Where the symbols take the units:
ε: vog->dov, puf->luk, piz->mam, mag->sis, ful->mab, mik->kaz, dop->ruz, bib->zum, zuz->rut, bal->tav, vub->duz, mab->lis, noz->mik, pem->teg, buz->zuz, nim->kap, pir->sus, gan->tur, zin->zik, lak->fol, kem->fif, maf->det, vif->ler, ruz->bod, bif->fep, mam->von, pum->vaz, fof->vub, dur->pib, zep->nup, bak->pem, lim->luv, saf->boz, dev->goz, gam->zod, fup->nef, ler->muf, nen->gam, kuv->nim, tav->fof, fol->dop, zum->buz, ral->dep, rar->nen, pib->zuv, zuv->riz, teg->nid, tor->pum, zos->bak, muf->lan, kas->siv, kaz->bal, lis->gal, lif->naf, gul->laz, von->zos, duz->fop, tov->til, sus->tor, det->nus, muz->lak, zod->kip, gol->rom, zaf->lil, vip->kem, fop->los, sur->gan, tur->ful, rut->muz, dov->piz, vez->gul, boz->sur, vaz->bib, nin->vif, nef->gen, goz->zep, nup->vin, kip->dur, nus->kuv, luk->lif, dil->ral, rav->rit, gud->bif, lan->pir, ped->fup, zik->rav, luv->kas, fub->zaf, gal->mag, til->maf, dep->suz, riz->ped, suz->dev, gen->noz, sis->dil, rom->bis, rit->gol, naf->gud, lil->zin, gif->rar, rir->vog, kap->saf, los->vez, fep->vip, bis->rir, siv->nin, bod->puf, nid->lim, vin->fub, laz->tov, fif->gif
η: vog->rir, puf->bod, piz->dov, mag->gal, ful->tur, mik->noz, dop->fol, bib->vaz, zuz->buz, bal->kaz, vub->fof, mab->ful, noz->gen, pem->bak, buz->zum, nim->kuv, pir->lan, gan->sur, zin->lil, lak->muz, kem->vip, maf->til, vif->nin, ruz->dop, bif->gud, mam->piz, pum->tor, fof->tav, dur->kip, zep->goz, bak->zos, lim->nid, saf->kap, dev->suz, gam->nen, fup->ped, ler->vif, nen->rar, kuv->nus, tav->bal, fol->lak, zum->bib, ral->dil, rar->gif, pib->dur, zuv->pib, teg->pem, tor->sus, zos->von, muf->ler, kas->luv, kaz->mik, lis->mab, lif->luk, gul->vez, von->mam, duz->vub, tov->laz, sus->pir, det->maf, muz->rut, zod->gam, gol->rit, zaf->fub, vip->fep, fop->duz, sur->boz, tur->gan, rut->zuz, dov->vog, vez->los, boz->saf, vaz->pum, nin->siv, nef->fup, goz->dev, nup->zep, kip->zod, nus->det, luk->puf, dil->sis, rav->zik, gud->naf, lan->muf, ped->riz, zik->zin, luv->lim, fub->vin, gal->lis, til->tov, dep->ral, riz->zuv, suz->dep, gen->nef, sis->mag, rom->gol, rit->rav, naf->lif, lil->zaf, gif->fif, rir->bis, kap->nim, los->fop, fep->bif, bis->rom, siv->kas, bod->ruz, nid->teg, vin->nup, laz->gul, fif->kem
δ: vog->nid, puf->fif, piz->luv, mag->nup, ful->suz, mik->vez, dop->fep, bib->ruz, zuz->luk, bal->laz, vub->maf, mab->dev, noz->los, pem->ler, buz->puf, nim->lis, pir->rut, gan->ral, zin->dov, lak->gud, kem->pib, maf->gan, vif->bib, ruz->vip, bif->zod, mam->kas, pum->fol, fof->til, dur->mik, zep->rit, bak->vif, lim->pir, saf->mag, dev->zik, gam->nef, fup->vub, ler->zum, nen->fup, kuv->mab, tav->tov, fol->bif, zum->bod, ral->zaf, rar->ped, pib->kaz, zuv->bal, teg->muf, tor->lak, zos->nin, muf->buz, kas->tor, kaz->gul, lis->goz, lif->rar, gul->kap, von->siv, duz->det, tov->boz, sus->muz, det->tur, muz->naf, zod->gen, gol->zos, zaf->rir, vip->dur, fop->nus, sur->dil, tur->dep, rut->lif, dov->lim, vez->nim, boz->sis, vaz->dop, nin->vaz, nef->duz, goz->rav, nup->gol, kip->noz, nus->ful, luk->gif, dil->fub, rav->mam, gud->gam, lan->zuz, ped->fof, zik->piz, luv->sus, fub->bis, gal->zep, til->sur, dep->lil, riz->tav, suz->zin, gen->fop, sis->vin, rom->bak, rit->von, naf->nen, lil->vog, gif->riz, rir->teg, kap->gal, los->kuv, fep->kip, bis->pem, siv->pum, bod->kem, nid->lan, vin->rom, laz->saf, fif->zuv
α: vog->rit, puf->lak, piz->rom, mag->tur, ful->saf, mik->ped, dop->zuz, bib->pir, zuz->pum, bal->nef, vub->mik, mab->boz, noz->riz, pem->piz, buz->tor, nim->til, pir->nin, gan->nim, zin->nup, lak->zum, kem->naf, maf->vez, vif->lim, ruz->rut, bif->puf, mam->bis, pum->muf, fof->noz, dur->rar, zep->ral, bak->dov, lim->zos, saf->det, dev->sis, gam->kem, fup->dur, ler->luv, nen->vip, kuv->tov, tav->gen, fol->buz, zum->sus, ral->lis, rar->fep, pib->nen, zuv->gam, teg->mam, tor->ler, zos->vog, muf->kas, kas->pem, kaz->fup, lis->sur, lif->dop, gul->vub, von->rir, duz->kaz, tov->fop, sus->vif, det->gul, muz->bib, zod->fif, gol->lil, zaf->goz, vip->lif, fop->bal, sur->kuv, tur->kap, rut->vaz, dov->gol, vez->fof, boz->nus, vaz->lan, nin->nid, nef->pib, goz->dil, nup->dep, kip->gif, nus->laz, luk->fol, dil->mab, rav->fub, gud->bod, lan->siv, ped->kip, zik->vin, luv->bak, fub->dev, gal->gan, til->los, dep->gal, riz->zod, suz->mag, gen->zuv, sis->ful, rom->zin, rit->zaf, naf->ruz, lil->zep, gif->bif, rir->rav, kap->maf, los->tav, fep->luk, bis->zik, siv->teg, bod->muz, nid->von, vin->suz, laz->duz, fif->gud
τ: vog->von, puf->gud, piz->bak, mag->dep, ful->mag, mik->fof, dop->luk, bib->rut, zuz->fol, bal->duz, vub->vez, mab->sis, noz->tav, pem->luv, buz->lak, nim->sur, pir->vaz, gan->lis, zin->gol, lak->bod, kem->nen, maf->nim, vif->pir, ruz->lif, bif->fif, mam->pem, pum->buz, fof->los, dur->ped, zep->zaf, bak->lim, lim->nin, saf->tur, dev->vin, gam->pib, fup->mik, ler->sus, nen->dur, kuv->boz, tav->fop, fol->puf, zum->muz, ral->goz, rar->kip, pib->fup, zuv->nef, teg->kas, tor->zum, zos->nid, muf->tor, kas->ler, kaz->vub, lis->dil, lif->fep, gul->maf, von->teg, duz->gul, tov->nus, sus->bib, det->kap, muz->ruz, zod->zuv, gol->vog, zaf->rav, vip->rar, fop->laz, sur->mab, tur->gal, rut->dop, dov->zos, vez->til, boz->ful, vaz->zuz, nin->lan, nef->kaz, goz->fub, nup->lil, kip->riz, nus->saf, luk->bif, dil->dev, rav->bis, gud->kem, lan->pum, ped->noz, zik->rom, luv->vif, fub->zik, gal->ral, til->kuv, dep->zep, riz->gen, suz->nup, gen->bal, sis->suz, rom->dov, rit->rir, naf->vip, lil->rit, gif->zod, rir->mam, kap->gan, los->tov, fep->gif, bis->piz, siv->muf, bod->naf, nid->siv, vin->zin, laz->det, fif->gam

The rows follow the links: the fewer symbols apart two units are, the more alike their rows tend to be.

Each row is also shifted at random along 9 hidden directions that mean nothing.

Some units, each with a row of numbers:
los: -103 -31 -26 -24 -23 -10 -11 +31 +22 -28 +34 -17 -46 -17 -17 +24 -5 +46 -15 +13 +27 +9 -30 -10 -20 +24 -47 +5 -26 +4 +26 -65 +23 -13 -6 +9 -35 -11 +26 -14 -25 -19 -11 +12 +12 -43 -17 -34 +4 +67 -25 -34 -20
mag: +3 +9 +2 +6 +13 -8 +30 +12 +8 +10 +11 +35 +2 -19 -15 +22 +9 -20 +0 +17 -18 +5 +21 -22 -3 +21 +17 +15 0 -14 -5 +14 +3 -11 -11 +9 +9 -13 -11 +6 +12 -10 -11 -23 -6 -7 -21 -5 -10 -17 +16 -2 +1
dep: -55 -5 +17 +47 +20 -37 +13 +54 +20 +15 -3 -31 +13 -9 -21 +30 -26 +1 -10 +22 -10 +15 -1 +6 +40 -20 -11 +1 +8 +6 +3 -44 -16 -17 -22 -16 0 +5 -16 +11 -44 -29 +1 +11 +7 +12 -20 -1 -21 +63 +9 +15 +17
nin: +21 +30 -28 -16 -31 +21 -7 -12 +2 +33 -35 +33 +18 +20 +9 +29 +10 -43 +13 +6 -15 -4 +33 -29 0 +36 -2 -18 +8 -17 +26 +14 -25 +22 +7 -8 +19 +1 -9 -15 +12 +17 +30 -12 -8 +2 +12 +19 -48 -69 -1 +23 +27
bib: +97 +11 +9 +18 +22 +24 +34 +52 -14 +20 -10 +54 +21 +13 +17 +47 -10 -39 +1 +28 +3 -7 +30 -47 -4 +36 +1 -11 +5 +23 -6 +1 +26 -2 -11 -3 +37 +23 -4 +28 -17 +5 -17 +0 +5 +30 +10 +14 -49 -34 +24 -2 +17
sis: -32 -19 +65 +42 +78 -20 +39 +42 +5 -16 +17 -31 +7 -19 -12 -6 -33 +18 -4 +4 +12 +8 -22 +19 -4 -37 +47 +15 -22 +3 -10 -18 +24 -36 -1 +32 +21 +11 +21 +18 -18 -25 -20 -19 -5 +27 -11 +2 +45 +82 +13 -20 -9
puf: +10 -22 +2 +25 +14 +31 +1 +10 -29 -6 -3 +9 -4 +7 +14 -5 +5 -12 -12 -36 +17 +6 -3 -43 -11 -6 +3 -12 +3 +17 +19 +29 +22 +2 -1 +26 -41 +15 +30 -4 -17 +6 +1 +7 +2 +48 +5 +8 +6 -26 +7 -1 -19
goz: +35 +3 +0 +30 -1 -9 -15 +10 +25 -13 +13 -1 +4 +29 -8 -5 -28 -15 +0 +26 -18 +33 +12 +15 -44 +17 +18 0 -42 -19 +5 -46 +9 +20 -59 -22 -40 -16 +29 +29 -12 -23 +17 -6 +11 -22 -17 -19 +8 +24 +26 +13 -3
pib: +10 -32 +1 +31 +2 -37 -18 +42 -13 -34 -14 -32 +29 +14 -8 +32 +6 -1 -23 +24 0 +15 +19 +23 +41 -15 -13 -18 +17 +35 +11 -45 -23 +12 -18 -31 +11 +18 +25 +74 -35 -5 -8 +50 +48 +25 +4 +7 +29 +70 +12 -17 -9
bak: -8 +9 -16 +2 -38 +11 -36 -11 +21 +21 +2 -15 -19 +29 +17 -5 -20 -7 +19 -8 -3 +4 -14 +15 -12 +11 -4 -6 -41 -25 +21 -30 -1 +17 -19 -19 -22 -6 -1 -25 -16 -2 +18 -5 -16 -41 -3 -8 -24 +13 +6 +11 +11
nid: +50 -6 -30 +15 -48 -10 -31 -37 -12 +22 -4 +7 -29 +17 +8 +8 +34 -5 +15 -10 -33 +43 +3 -16 +26 +21 -39 -37 +4 -15 +6 -17 -27 +45 -45 -81 -39 -20 -34 +21 -6 +14 +23 +9 +24 -36 -3 +1 +5 -11 +32 +28 -16
vog: -60 +22 +1 +27 -8 -27 +13 +42 +21 +49 -36 +5 +27 +9 +1 +58 -18 -61 -1 +26 -19 -2 +22 -5 +27 +15 -1 -14 +28 -3 +25 +2 -54 +7 -9 -14 +38 -5 -23 0 -40 +7 +17 -6 -10 +25 -9 +12 -56 +11 +7 +22 +39
lil: +8 +6 -1 +2 +11 +12 +18 -52 -19 +18 +6 +31 -21 -20 -7 -22 +39 +4 +16 -25 -27 +30 +7 -41 +1 +7 +9 -8 +5 -28 -10 +37 +3 +9 -12 -14 -26 -17 -27 -8 +41 +5 +11 -33 -4 -11 -6 +10 +23 -62 +22 +23 -21
boz: -6 +3 +7 +15 +19 -4 -1 -1 +18 -20 +6 -8 +14 0 -20 -24 -18 -13 -14 -3 -5 +4 +8 +13 -34 -13 +36 +23 -14 -15 +10 +11 +3 -8 -8 +39 -37 -11 +37 -9 +6 -23 +12 -14 -9 +14 -19 -11 +15 -4 -4 +7 -2
lis: +10 +6 +3 -31 +28 -4 +42 +31 +18 -7 +18 +19 -8 -35 -27 +36 +5 +41 +5 +42 +4 +4 +6 -24 -6 +32 -5 +11 -20 -16 -1 -56 +31 -32 +12 +17 +40 +4 -5 -2 +27 -25 -14 -23 +1 -36 -7 -3 -7 +15 -11 -23 +7
vez: +50 +21 -21 -44 -15 -19 +1 +42 +36 -18 +4 -3 +29 -8 -27 +40 -11 +24 -3 +65 +3 -33 +30 +34 +23 +19 -8 +30 -17 +1 -7 -68 +8 -29 +24 +9 +67 +14 -4 +12 +18 -29 -21 +16 +4 -47 +1 -9 -42 +29 -26 -29 +34
fol: +64 +8 -9 -28 -13 +21 -9 -33 -29 -15 -15 +38 +15 +27 +21 +3 +33 -14 +17 +14 -7 +2 +33 -2 -12 +35 +11 -22 -6 +4 -9 +1 +6 +36 -1 -36 +47 +9 +8 +53 +42 +33 0 +6 +27 -15 +34 +19 +23 -44 +20 -13 -7
tov: -47 +27 -21 -2 -30 -27 -9 -12 +12 +8 -6 +16 +31 +2 -12 -7 +0 -32 -12 +22 -29 -18 +31 +29 +17 -6 -8 +21 +40 +8 -34 +35 -35 +8 -9 -22 -1 -15 -34 +11 +8 -2 -2 +18 +5 +3 -10 -11 -33 -41 +0 +28 +20
dev: -22 +8 -55 -11 -71 -13 -41 -14 +31 +14 +13 -3 -23 +7 -15 +19 +16 -6 +14 +1 -26 +13 +13 +2 +21 +26 -21 +5 -31 -40 +34 -35 -21 +13 -25 -26 -41 -25 -13 -21 0 -18 +18 -2 -6 -71 -27 -19 -31 +4 +5 +10 +2
fof: +75 +10 -26 -38 -35 -17 -4 -59 -6 -13 +20 +38 -11 -18 -7 -28 +37 -4 -5 +3 -21 -9 +9 +15 -8 +13 -17 +16 +38 +2 -45 +59 -19 +17 -2 -24 -10 -36 -34 +10 +42 +19 -15 +3 +9 -26 -9 -24 +18 -51 -4 +4 -17
fop: -59 -2 +17 -11 +8 -13 +4 -29 -2 -31 +15 +23 +4 +5 +5 -33 -3 -26 -13 +7 -1 -7 -2 +35 -60 +6 +28 +13 +12 +9 -30 +49 -8 +16 -10 +7 +2 -27 +21 +29 +15 +23 -12 -4 +9 +10 -3 -22 +49 -4 +3 -12 -17
ral: +13 +23 +15 -19 +21 +22 +20 -20 +14 +3 +32 +21 -12 -13 -3 -36 -14 +20 +19 +1 -2 -13 -5 +7 -32 +1 +32 +35 -35 -24 -36 +12 +46 -24 +5 +26 +5 -3 -13 -28 +40 -18 -18 -35 -30 -34 -7 -12 -4 -30 +4 0 +4
dov: +31 +26 -16 +10 -54 -17 -34 -27 +24 +37 -10 +1 +6 +31 +15 0 -12 -73 +18 -11 -29 -14 +12 +41 +1 +8 +31 +8 -9 -31 +17 +42 -56 +27 -16 -15 -1 -30 -14 -16 -13 +19 +19 -13 -26 -22 -15 -10 -24 -6 +17 +20 +20
von: +33 -4 -19 0 -27 +17 -9 -2 +11 +14 +27 +17 -50 +12 +12 +10 -5 +18 +18 +3 +1 +31 -19 -28 -32 +45 -31 -16 -46 -21 +9 -51 +32 +18 -42 -36 -39 -14 -6 -9 -11 -7 +6 -13 0 -57 -9 -19 -14 +8 +19 +3 -14
zod: +36 -10 -20 -14 -21 +8 -13 +23 +0 -24 +16 +13 -3 +12 +4 +11 -4 +11 -10 +19 +16 -7 +5 -1 -15 +23 -26 +3 -12 +22 -6 -33 +29 +4 -10 -8 -9 +8 +16 +21 -11 -7 -19 +27 +18 -17 +5 -17 -14 +7 -3 -20 -6
zep: -3 +9 -6 +26 -3 -10 -4 -6 +5 +6 -5 +16 +17 +14 -10 +11 +11 -38 +6 +5 -32 +20 +35 -2 +4 +11 +34 +1 -17 -23 +15 +4 -15 +15 -29 -12 -10 -11 +9 +28 +10 -10 +14 -13 +5 -6 -13 +4 +4 -15 +32 +13 0
lif: -134 -17 -8 -7 -5 +19 -13 +25 +1 -12 -22 -16 -8 +19 +13 +19 -19 -5 -19 -7 +36 +2 -20 -22 -41 +14 -23 -25 +1 +18 +50 -17 -2 +13 +11 +27 -18 +7 +53 -18 -38 +16 +22 +12 +6 +34 +14 +1 -4 +19 -30 -11 0
tor: -14 -15 +23 +5 +8 +19 -6 +12 -1 -1 -1 -16 -16 +20 +27 +1 -27 -17 +6 -22 +30 -8 -31 +10 -38 +2 +26 -9 -34 +0 +31 +4 +8 +3 +9 +31 +8 +4 +42 -14 -28 +18 +1 -13 -17 +12 +6 -1 +21 +43 -3 -24 -7
dil: +34 -29 -19 +23 -25 -17 -5 -31 -7 -3 +48 +25 -57 -16 -9 -7 +39 +2 +4 -26 -28 +46 -10 -25 -3 +20 -10 -3 -19 -26 +1 +11 +5 +18 -56 -36 -76 -42 -10 +14 -1 -5 -9 -13 +11 -47 -39 -30 +42 +12 +41 -1 -52
riz: -13 -21 -41 -1 -47 -15 -40 -18 -25 -14 -11 -4 +18 +5 -5 +17 +56 -33 -5 -30 -17 -8 +37 +5 +66 -12 +13 +3 +14 +1 +38 +38 -40 +13 +16 0 -10 0 +15 +25 +7 +12 -4 +27 +17 +3 -7 +10 +20 -10 +11 -17 -19
lim: -43 -20 -1 +23 +20 +17 +12 +43 -17 +13 -22 +2 +4 +5 +1 +63 +20 -5 +11 -3 +3 +28 +20 -60 +34 +23 +6 -35 -25 -10 +63 -48 +9 -2 -2 +1 +18 +27 +26 +19 -15 -5 +15 -7 +14 +12 +7 +34 -5 +18 +21 -14 -4
teg: -2 +19 +9 -2 +17 +23 +25 -3 -11 +22 -11 +36 -2 +7 +11 +11 +3 +13 +16 +28 -10 +23 +9 -38 -13 +34 -23 -29 +3 +1 -28 -28 +23 +16 -22 -44 +23 +11 -31 +18 +18 +6 +10 -10 +12 -8 +21 +17 -23 -47 +17 +24 +11
rom: +34 +6 -39 -34 -59 +0 -28 -35 +37 +17 +28 -2 -66 +0 -1 -5 -3 +29 +17 +1 -4 +24 -39 -4 -40 +42 -49 -8 -32 -40 +14 -45 -1 +20 -27 -32 -54 -38 -17 -51 -3 -2 +25 -19 -14 -86 -18 -34 -17 +11 -14 +12 -7
zos: +19 +4 +5 +8 -25 +5 -42 -23 +18 +12 +3 -38 -4 +30 +19 -20 -19 -22 +29 -33 -2 -15 -12 +51 +5 -20 +53 +10 -61 -35 +30 +2 -10 +3 +6 +12 +4 -2 +18 -21 -7 +3 +8 -14 -32 -32 -1 +1 +11 +41 +13 -10 +5
bod: -85 0 +2 -37 +11 +34 +3 +15 -2 -11 -17 -11 -5 +7 +12 +3 -17 +50 -2 +18 +37 -6 -22 -17 -31 +15 -40 -23 -1 +21 +2 -54 +32 -1 +25 +6 +22 +27 +14 -16 +1 +6 +11 +11 +7 +6 +36 +13 -16 -6 -37 -7 +12

From each start, follow one symbol. Which unit do you reach?
Answer with the unit's name.
new walk
+4 +3 -43 -29 -42 -10 -16 -23 +5 -6 +5 -2 -15 -18 -15 -14 +18 +32 -19 +2 -5 -1 -5 -5 +14 0 -64 +3 +44 +15 -18 +3 -16 +5 +3 -20 -41 -13 -31 -23 +7 -3 +5 +27 +12 -16 -6 -17 -22 -34 -31 +19 -1
τ: tav
new walk
-61 +4 -10 -32 -36 +1 -18 -34 +3 -2 +6 +2 -28 +9 +24 -35 -17 +6 -11 -4 +19 -14 -42 +23 -49 +7 -47 -7 +35 +24 -31 +28 -13 +25 -1 -20 -24 -24 -16 -25 -14 +34 +1 +16 -1 -1 +10 -26 -4 -11 -29 +10 -3
τ: nen
new walk
+64 +4 +16 +20 +25 +15 +22 +20 -8 +25 -15 +4 -2 -2 +9 +9 -14 +3 +0 -3 +6 +9 -12 -37 +1 -2 -18 -19 +17 +10 -4 -2 +11 -5 -3 -3 -5 +13 -16 -18 -20 +1 +9 -5 -6 +32 +8 +14 -28 -18 +1 +22 +11
ε: muf
new walk
+6 -8 -4 +16 +28 +18 +23 -1 -10 -13 +19 +25 -1 -25 -24 -9 +23 -1 -9 -24 -7 +12 +20 -47 -3 -4 +31 +22 -14 -17 +12 +31 +30 -24 +1 +49 -46 -1 +22 -13 +27 -28 -6 -23 -8 +13 -23 -1 +13 -46 +13 -2 -21
α: det
new walk
+22 +34 +12 +17 +14 -33 -2 +40 +56 +2 -20 -41 +52 +6 -30 -4 -66 -16 -21 +43 -7 -23 +10 +53 -10 -32 +14 +33 +13 -1 -7 -24 -29 -24 +3 +29 +4 +1 +5 -23 -23 -38 +20 +6 -18 +25 -15 -12 -51 +24 -33 +31 +54
ε: tur
new walk
+6 -27 +0 -27 +12 +0 +25 +9 -39 -21 +3 +35 -6 -18 +6 +42 +55 +5 +2 +8 +10 -2 +18 -28 +25 +30 -2 -16 +12 +19 +4 +4 +8 +2 +22 -7 +63 +11 +8 +55 +20 +27 -32 +7 +31 -2 +18 +17 +44 +11 +11 -51 -29
η: fif
new walk
-39 -9 +6 +14 +21 -16 +12 +10 -1 +17 +1 -41 -15 -34 -22 +9 +15 +61 +9 -9 -10 +23 -15 -17 +71 -32 -27 -7 +5 -10 0 -47 +3 -27 +8 -17 -2 +17 -41 -19 0 -27 +5 -1 0 -16 -5 +19 -3 +35 -2 +13 +1
τ: zin
new walk
+69 +16 +9 +9 +33 -4 +44 +14 +7 +8 +16 +30 +6 -34 -27 +0 0 +5 -8 +16 -14 +2 +14 -30 -1 +1 +5 +26 +16 -6 -28 +18 +17 -28 -4 +19 -7 -5 -23 -11 +19 -28 -12 -21 -11 +7 -21 -5 -20 -36 +4 +14 +5
δ: suz
new walk
+11 +3 +32 -10 +31 +30 +18 -10 -30 +6 -1 +3 +1 +1 +28 -27 -5 +27 +17 -13 +18 -19 -16 +2 +9 -19 +5 -5 +4 +23 -42 +14 +37 -11 +25 -3 +44 +31 -24 +2 +16 +17 -23 +3 -5 +16 +35 +21 +5 -17 +4 -6 +2
ε: muz
new walk
-70 -5 +41 +46 +31 -16 -18 -9 +19 -12 +0 -56 +5 +24 +0 -48 -48 -1 -1 -14 -2 +19 -27 +53 -33 -44 +40 +2 -29 -13 +1 -13 -8 +5 -28 +5 -38 -5 +30 +1 -22 -14 +23 -8 -8 +16 -8 -5 +43 +58 +8 +19 -3
ε: vin
new walk
+27 +28 +2 -13 -17 -29 -16 -5 +48 +1 +5 -29 +12 +3 -14 -18 -38 -6 +3 +23 -8 -21 -6 +68 -14 -14 +19 +32 -14 -20 -12 -12 -23 -10 +3 +9 +15 -19 -7 -24 +2 -16 +5 -8 -22 -32 -15 -22 -14 +34 -19 +6 +27
ε: mag
new walk
+30 -10 -17 -24 +2 +3 +14 +11 -5 -16 +16 +2 -15 -38 -23 +2 +19 +45 -16 +1 +15 -7 -5 -27 +18 -5 -37 +14 +21 +13 -10 -6 +22 -27 +24 +20 -14 +8 -10 -21 +12 -17 -17 +11 +4 -4 -6 -6 -10 -12 -27 -11 -9
α: fup
new walk
-29 -1 -37 -31 -55 +11 -48 -7 +12 -19 +6 -10 +3 +25 +11 -5 -2 -12 -2 -8 +14 -34 +6 +34 -5 +4 -1 +18 -23 +3 +20 +1 -1 +6 +16 +16 -9 +2 +27 -11 -2 +3 -6 +23 -6 -27 +4 -18 -16 +2 -18 -23 +4
δ: noz
new walk
+87 +11 -6 -28 -3 -4 -3 -33 +19 -2 +10 -7 -25 -6 -13 -12 +6 +47 +21 +21 -13 +28 -12 +8 -22 +21 -14 -10 -27 -33 -10 -57 +8 +10 -13 -32 +3 -15 -14 -6 +33 -10 +20 -22 +5 -61 +3 -4 +16 +8 -5 +9 -2
τ: rom
new walk
+40 -25 +14 +58 +15 +26 +1 -17 -31 +3 +18 +38 -23 +26 +23 -12 +14 -45 +10 -39 -15 +45 +6 -43 -38 +19 +40 -22 -38 -15 +16 +34 +25 +33 -60 -14 -62 -14 +33 +34 -9 +11 +5 -22 +7 +14 -13 0 +44 -23 +65 +5 -43
α: piz
